[-24.0 -88.1 -66.7 -20.0  20.2  88.4  70.7  16.7   0.3  10.4 -69.3   2.8
 -21.8 -75.4  87.0] -> Nenek
[-41.2 -64.0  40.4   6.8  16.7 -24.1  72.7  23.8 -73.3 -46.6 -75.2   9.8
  55.3 -88.5 -11.9] -> vasu
[ 50.9 -18.4  74.2  38.8  52.2 -16.8  89.3  55.8  38.9  52.3 -41.4 -36.9
 -28.0 -31.2  11.4] -> kobef
[-53.8  26.5 -72.4  40.5 -19.6 -20.4 -22.6 -56.5 -43.8 -53.9 -35.3  12.7
 -72.9  32.1 -19.5] -> Lelu
[ 23.6 -10.6  64.0 -69.6 -49.0 -42.6 -86.5  75.9 -64.9  36.6  23.7  82.8
  70.2 -13.6  62.4] -> Lod
[ 43.4  77.2   5.0 -75.6  37.3 -26.0 -59.5 -22.2 -78.4  44.9  12.5 -81.1
 -34.3 -17.6 -20.9] -> pip
[-55.7  84.6  26.3 -87.8 -49.1  43.1  57.6 -65.7  64.6   4.0 -88.7  55.9
  54.1  25.8  20.1] -> pazu
gone pazu: [ 20.1  64.6  25.8  57.6  54.1 -65.7   4.0 -49.1  55.9 -87.8  43.1 -88.7
 -55.7  26.3] : [84.6]
gone kobef: [-18.4 -36.9  89.3  52.3  52.2  50.9  11.4 -16.8 -28.0  55.8  74.2  38.8
 -41.4 -31.2] : [38.9]
gone Lelu: [ 40.5 -19.5 -72.9  12.7  32.1 -53.8 -72.4 -22.6 -35.3 -43.8  26.5 -53.9
 -20.4 -56.5] : [-19.6]
gone kobef: [ 55.8 -41.4  52.3  38.9  50.9  52.2 -31.2 -18.4 -28.0 -16.8  11.4 -36.9
  89.3  74.2] : [38.8]
gone Lod: [-69.6 -64.9 -86.5  23.7 -10.6  82.8  36.6 -49.0  64.0  62.4  75.9  70.2
 -42.6 -13.6] : [23.6]
gone kobef: [ 52.2  55.8 -31.2 -16.8  38.9 -18.4  38.8  50.9 -36.9  89.3  11.4 -28.0
  74.2 -41.4] : [52.3]
gone Lelu: [-22.6 -72.9 -72.4  40.5 -43.8 -19.6  26.5 -56.5  32.1  12.7 -35.3 -53.8
 -20.4 -19.5] : [-53.9]

[ 51.3  14.9  22.7 -12.6   9.0  10.9  18.0]  dum
[ -5.8  20.7  -7.2  10.3 -21.4 -25.8 -24.7]  pip
[-12.6 -11.4 -13.3 -14.5  -9.4  48.3  48.4]  Dod
[ -5.5   4.9 -20.7 -16.1   4.2 -86.7  10.4]  mez
[  4.9  11.6   0.4  -0.6 -25.7 -24.7  19.5]  Nenek
[  3.3  12.8   2.9 -45.0   3.4 -44.9  22.6]  Lod
[ 88.9  73.7  28.7  -8.6 -42.7 -53.2   9.3]  pazu
gone Lod: [ 12.8 -44.9   2.9   3.3  22.6 -45.0] : [3.4]
gone Lod: [  2.9  12.8   3.4 -45.0   3.3  22.6] : [-44.9]
gone mez: [ -5.5   4.2 -86.7   4.9 -20.7 -16.1] : [10.4]
gone Dod: [-11.4 -12.6 -14.5  48.3 -13.3  -9.4] : [48.4]

[  3.3 -21.1  15.1 -14.3  15.3 -23.7   5.8   1.6   8.3  -6.6 -54.3   7.0
  -6.5 -22.3 -19.5 -17.5 -16.3] = Dod
[-15.8  80.6  29.3 -60.1  16.9  -6.6  33.3  -3.2  39.6 -50.2  38.2  56.1
 -32.7 -31.1 -46.9  51.7  24.5] = dum
[-20.1 -31.6  17.5  13.4  29.3 -39.8  15.6 -27.7   3.2 -18.5 -36.6 -36.0
 -16.8 -36.6  18.6  -9.1 -25.1] = pazu
[  7.5   8.8  12.3  10.1  13.4 -34.9  14.4  -7.5  -0.7   7.4 -35.1 -30.9
  10.2 -20.9  -6.4  -4.9   2.3] = Lelu
[-15.8  80.6  29.3 -60.1  16.9  -6.6  33.3  -3.2  39.6 -50.2  27.3  56.1
 -32.7 -31.1 -46.9  51.7  24.5] = kobef
[  3.3 -21.1  15.1 -14.3  15.3 -23.7   5.8   1.6   8.3  -6.6 -12.3   0.3
  -6.8 -15.9  -5.7  -9.6   0.9] = mez
gone Dod: [ 15.1 -54.3   5.8   3.3 -14.3  15.3 -19.5  -6.5 -23.7 -17.5 -21.1 -16.3
 -22.3   8.3   7.0   1.6] : [-6.6]
gone Lelu: [-35.1   8.8   2.3  -6.4  12.3  14.4  -7.5 -30.9  -4.9 -20.9   7.5  13.4
 -34.9  -0.7  10.2  10.1] : [7.4]

[-36.5  40.7  77.5 -32.9 -12.4  30.4 -31.0  61.6  11.8] -> kobef
[ 30.9  32.4 -25.9  35.5  19.2  -0.3  17.5  -6.5  17.8] -> pip
[ 20.1  18.3  16.2  14.4  18.2 -59.9  16.3 -20.4  49.5] -> mez
[ 44.0  20.8 -22.0 -33.9  11.2 -51.9  19.5  -1.2 -10.9] -> Nenek
[ -0.1  55.2  -2.6 -82.5 -14.1  36.7 -11.1 -32.7  -9.3] -> Dod
[ -5.9  61.9  36.5  78.5 -13.2 -94.7 -33.9   1.5 -24.5] -> pazu
[ 10.8  -3.2 -49.5  15.3 -33.5  35.0   3.2 -65.1   5.6] -> Lelu
[ 20.1   0.6   0.1  14.4 -18.5 -59.9  16.3 -20.4  49.5] -> dum
[ 30.4  80.4 -39.2 -44.2  13.1  16.1  -2.2   7.1  -8.8] -> zesev
[-28.5  -7.5 -36.8  12.9   4.5  27.4 -16.8  12.2  -2.7] -> vasu
[-38.7  37.1  -8.9   2.8  13.3  12.6 -10.9  12.1  16.4] -> Lod
gone mez: [ 20.1  49.5  18.2 -20.4 -59.9  16.2  14.4  18.3] : [16.3]
gone kobef: [ 61.6 -32.9  30.4  77.5 -31.0 -12.4  40.7 -36.5] : [11.8]
gone mez: [ 49.5 -20.4  16.3 -59.9  18.3  20.1  16.2  14.4] : [18.2]

[ 30.8 -10.1 -32.5  -3.7 -22.2  39.9 -62.6   8.7 -11.9 -14.4 -23.2  57.6
  18.6 -32.2  30.0 -62.1 -17.7  37.7  15.9   0.3   5.4 -16.9 -58.9  -3.4
 -39.9  51.2 -10.9  14.6  41.6   8.4] -> Nenek
[ 12.0  61.9  -6.3  11.1   2.3 -37.1  -3.4 -12.8 -37.3  -9.8   9.8   5.4
   9.8 -56.5  -2.1  14.0   0.8 -53.5   2.0  -8.6  48.0  22.1  64.4 -14.1
 -31.6  16.0 -14.2  43.3  18.5  29.0] -> kobef
[ 12.0  61.9  -6.3  11.1   2.3 -53.6  14.1 -12.8 -37.3  -9.8   9.8   5.4
   9.8 -56.5  -2.1  14.0   0.8 -53.5   2.0  -8.6 -53.6  22.1  64.4  79.0
 -31.6  16.0 -14.2 -61.0  18.5  29.0] -> Dod
[  8.5  50.4  -8.6  28.3  -7.1 -49.2  68.5 -29.9  36.0  18.1  10.4 -31.0
 -17.1  24.5 -16.4 -35.7  31.5 -14.1 -32.2 -46.3 -22.7  25.2  15.0  -3.8
  -5.3 -37.2  73.5   5.1 -37.5  -8.3] -> Lelu
gone kobef: [  9.8 -14.1  -2.1  22.1  48.0 -37.1  14.0  -8.6  11.1   2.0  -3.4  43.3
   0.8 -53.5  12.0  16.0  -9.8   9.8  -6.3  61.9  18.5  64.4   5.4  29.0
 -31.6 -37.3   2.3 -56.5 -12.8] : [-14.2]
gone Dod: [ -6.3   0.8 -53.6  11.1 -14.2   9.8  -2.1  64.4  29.0  -9.8 -12.8  -8.6
 -31.6  12.0   2.0 -37.3  61.9 -53.6  79.0   9.8  22.1   2.3  14.0  18.5
 -56.5 -61.0  16.0   5.4  14.1] : [-53.5]
gone Dod: [ 29.0 -14.2  14.1  61.9   0.8  18.5   2.3  -6.3   9.8 -53.6  12.0 -53.6
  -2.1 -61.0 -56.5  16.0 -53.5  -8.6   9.8  11.1  22.1 -12.8   2.0  -9.8
  79.0 -31.6 -37.3  64.4   5.4] : [14.0]
gone Dod: [  0.8  79.0   2.3  22.1  -8.6  12.0   5.4 -14.2  64.4  61.9 -61.0 -56.5
  -9.8 -37.3  14.0 -53.6 -12.8  14.1   2.0  -6.3   9.8   9.8  18.5  29.0
  11.1 -31.6  -2.1 -53.6  16.0] : [-53.5]
gone kobef: [ -6.3  16.0  61.9  18.5  12.0 -14.1 -12.8   0.8 -31.6  -8.6 -53.5  29.0
  -9.8   2.3 -37.3 -14.2   9.8  -3.4  22.1  14.0   5.4  11.1  64.4   2.0
  43.3   9.8  48.0  -2.1 -37.1] : [-56.5]
gone Nenek: [-16.9  30.8  57.6   0.3 -17.7  18.6  30.0   8.4 -11.9  41.6  51.2  15.9
 -32.2 -10.1 -23.2 -14.4  -3.4 -39.9 -32.5 -10.9  39.9 -62.6  37.7  14.6
 -62.1  -3.7 -58.9   5.4   8.7] : [-22.2]

[ 10.8  -5.1   9.3  18.2 -13.6 -17.3  18.3  10.1] : dum
[-16.7  -1.3  30.0 -18.7  -0.1 -87.1  93.3 -16.6] : Gam
[-16.7  -1.3  30.0 -18.7  -6.3 -87.1  93.3  -1.4] : vasu
gone dum: [-17.3  10.8   9.3  18.3  10.1  -5.1  18.2] : [-13.6]
gone Gam: [-16.6  30.0  -0.1 -18.7 -87.1  -1.3  93.3] : [-16.7]
gone dum: [ 18.3  -5.1 -13.6  10.1   9.3 -17.3  10.8] : [18.2]
gone vasu: [-87.1  -1.4 -18.7  -6.3  93.3  30.0 -16.7] : [-1.3]
gone vasu: [-16.7  -1.3  -1.4  -6.3 -18.7  30.0  93.3] : [-87.1]
gone vasu: [-18.7 -87.1  30.0  -1.3 -16.7  -1.4  -6.3] : [93.3]

[ 14.4  47.8 -13.6  47.2  50.9  26.9  12.0  36.7   4.7 -14.0  16.5  36.8
 -18.5  -8.0   3.4 -14.7   6.0 -10.4  17.8   0.4  20.6   3.5 -34.5  -2.4
  46.1  32.1  -4.6 -10.3 -34.7 -15.9   3.9 -19.7  20.6  27.1 -16.0  19.7
  20.9 -16.6] -> Gam
[  1.8  -8.6  -8.9  -7.1  -4.9  -1.2  -2.2  -1.5   6.9 -12.5 -14.9  -5.6
   2.1   8.0  12.1  -2.0   6.4  -2.4 -10.0  -5.2   5.0  14.5  -0.5   5.1
  16.3  -0.1   9.7  -4.7  -5.4  15.1  -2.5 -19.9   6.7  -1.3  -4.6  -8.1
  -1.5   3.8] -> kobef
[  6.5 -21.8  13.4 -40.6  25.9 -27.5  37.8  30.5  19.4 -30.7  -9.6 -12.6
 -23.8  12.5  -2.4 -30.3  -8.0  14.6 -30.3  -2.5  22.9  15.4   6.0  23.2
   2.4 -24.5  19.4  -4.6   6.0   6.7   6.4 -43.1  56.7   0.1 -38.5   2.5
  -4.8  23.3] -> pazu
[ 14.7  45.1 -13.1  46.7  52.8  28.8  13.5  39.3   5.5 -13.2  14.9   8.9
 -19.3  -9.5   3.4 -13.0   7.8 -10.8  16.4   1.4  22.3   0.4 -32.4  -3.5
  45.8  29.5  -4.1 -11.2 -36.3 -17.1   3.7 -21.0  19.3  25.5 -16.6  19.5
  21.4 -16.2] -> pip
[  6.5 -21.8  13.4 -40.6  25.9 -27.5  37.8  30.5  19.4 -30.7  -9.6 -12.6
 -23.8  12.5  -2.4 -30.3  -8.0  14.6 -30.3 -22.4  22.9  26.0   6.0  23.2
   2.4 -24.5  19.4  -4.6   6.0   6.7   6.4 -43.1  52.8   8.3   8.8  23.3
  -1.7 -12.4] -> dum
[ 30.0  30.1 -11.2  40.4   2.5  -5.0 -19.4  17.5 -19.6  -5.3  22.8   5.4
  -2.7   6.8  -3.6 -14.0 -22.0  -8.3  10.1  -2.1  -6.4  11.3 -18.3   5.7
  16.3   4.5  12.1   1.3  -5.7  -5.9   8.3  -7.0  47.3   3.5  11.8 -13.7
  -7.1 -10.2] -> Dod
[ 28.3  24.5 -10.6  36.7   0.9  -5.0 -17.8  16.8 -18.4  -5.2  21.0   3.5
  -3.4   5.9  -4.1 -11.3 -18.5  -7.5   7.9  -2.2  -5.8   9.4 -15.3   5.4
  12.8   4.3  10.2   1.5  -3.9  -4.9   7.7  -6.2  42.6   1.2  11.3 -14.5
  -7.7  -7.7] -> vasu
[  5.4 -25.7  -6.5 -28.1   4.0 -16.0   8.6   4.6   8.5 -25.7 -27.7 -10.9
  -2.5  20.7  15.8  -9.7   4.9   8.4 -34.2 -15.3  20.5  27.7  -7.9  19.5
  27.5  -4.1  19.5  -5.8   1.3  27.6  -5.3 -55.9  33.8  -1.7 -22.8  -5.2
  -9.0   8.3] -> Lod
[  5.9 -21.9   9.5 -13.3  37.0  12.2  43.4  76.0  21.8 -10.6  16.2 -13.6
 -24.0  -8.3  18.8 -42.8   6.1  -8.4  -0.3   4.2  22.6 -10.8  15.3   4.7
  -2.1 -49.2  25.9  -5.6  -5.3 -16.1  16.7  -5.9  21.1   9.1 -27.0  -7.1
  15.8  19.0] -> mez
[ 20.8  58.1 -15.1  51.5  42.6  16.5   0.3  26.0  -2.7 -14.1  22.5  12.3
 -17.5  -1.6   4.4 -21.1  -4.2  -7.8  19.7  -2.2  14.4  17.2 -38.9   3.4
  42.0  31.7  -0.9  -7.6 -29.2 -14.0   6.2 -14.5  34.2  24.0  -9.5  14.4
  15.6 -17.4] -> Nenek
[ 15.9  48.6 -13.7  47.8  50.2  25.7   9.6  34.2   3.5 -14.3  16.8  11.0
 -18.5  -7.3   3.8 -14.8   5.7  -9.9  18.2  22.6  20.7   5.4 -34.8  -2.1
  45.6  32.2  -4.6 -10.7 -35.4 -16.6   5.1 -18.7  22.5  25.4 -14.6  18.6
  20.2 -15.4] -> Lelu
gone dum: [-24.5  -8.0 -30.3  12.5  19.4 -12.4  14.6 -21.8 -27.5 -22.4  -4.6 -40.6
  -9.6   6.0  25.9  -1.7 -12.6  -2.4  52.8  26.0  37.8  30.5   6.7   6.5
   2.4   8.3  19.4  23.3   6.4   6.0 -23.8 -43.1   8.8  22.9 -30.7 -30.3
  13.4] : [23.2]
gone Lelu: [ 34.2 -13.7  48.6   3.5  32.2  16.8  11.0  18.2  20.2 -10.7  -2.1  47.8
  45.6  15.9 -14.8   5.1   3.8 -35.4 -18.5  20.7 -18.7 -14.3   5.4  25.7
 -16.6 -14.6  -9.9  22.6   5.7  -4.6 -34.8  50.2   9.6  18.6  -7.3 -15.4
  25.4] : [22.5]
gone pazu: [  6.7 -38.5  25.9   6.4  22.9  23.2  23.3 -27.5 -30.3 -40.6  14.6   0.1
  15.4  56.7 -43.1 -12.6  13.4  -2.5   6.0   2.4  19.4 -30.7  19.4  37.8
   6.0 -24.5  -8.0  -9.6 -23.8  -4.6  30.5  -4.8 -21.8   2.5  12.5   6.5
 -30.3] : [-2.4]
gone Gam: [ 17.8  32.1   3.4  12.0 -16.6  -4.6 -10.3 -16.0  27.1 -13.6  20.6 -15.9
   4.7  -8.0  26.9 -34.5  14.4  50.9   3.5  16.5 -14.0  20.9  20.6   0.4
  36.8 -19.7 -18.5   3.9   6.0  47.8  46.1  -2.4 -14.7 -34.7 -10.4  47.2
  19.7] : [36.7]
gone dum: [-27.5   6.0 -24.5  37.8   6.5 -43.1  22.9  52.8 -12.6   2.4   6.7 -30.3
  12.5 -22.4  23.3  -8.0   8.3  -1.7  -9.6  -2.4  23.2  30.5   6.0 -40.6
 -12.4 -30.3 -30.7  -4.6  26.0  19.4   6.4  13.4 -21.8  19.4 -23.8   8.8
  14.6] : [25.9]

[  5.0   5.1  33.8 -12.4] : Lod
[ -0.8  13.4 -49.4  13.5] : Lelu
[ 31.8  13.4  13.5 -40.2] : dum
[ 31.8   5.1 -56.9 -40.2] : pazu
gone Lelu: [ 13.5 -49.4  -0.8] : [13.4]
gone Lod: [  5.0 -12.4  33.8] : [5.1]
gone dum: [ 13.5  31.8 -40.2] : [13.4]

[-13.1  32.3  33.3  20.6]  dum
[-32.1  28.4  37.2 -12.3]  pazu
[-13.1   6.0   5.9   8.3]  zesev
[ 12.3 -32.6  -4.7   5.5]  Lod
[-13.1 -48.5   5.9   8.3]  kobef
[-23.2 -44.3 -49.8 -49.7]  Lelu
[-13.1  32.3   5.9 -14.1]  mez
[ -4.2   2.1 -44.3 -80.8]  Nenek
gone zesev: [5.9 6.0 8.3] : [-13.1]
gone zesev: [  8.3   6.0 -13.1] : [5.9]
gone Lelu: [-23.2 -49.7 -44.3] : [-49.8]

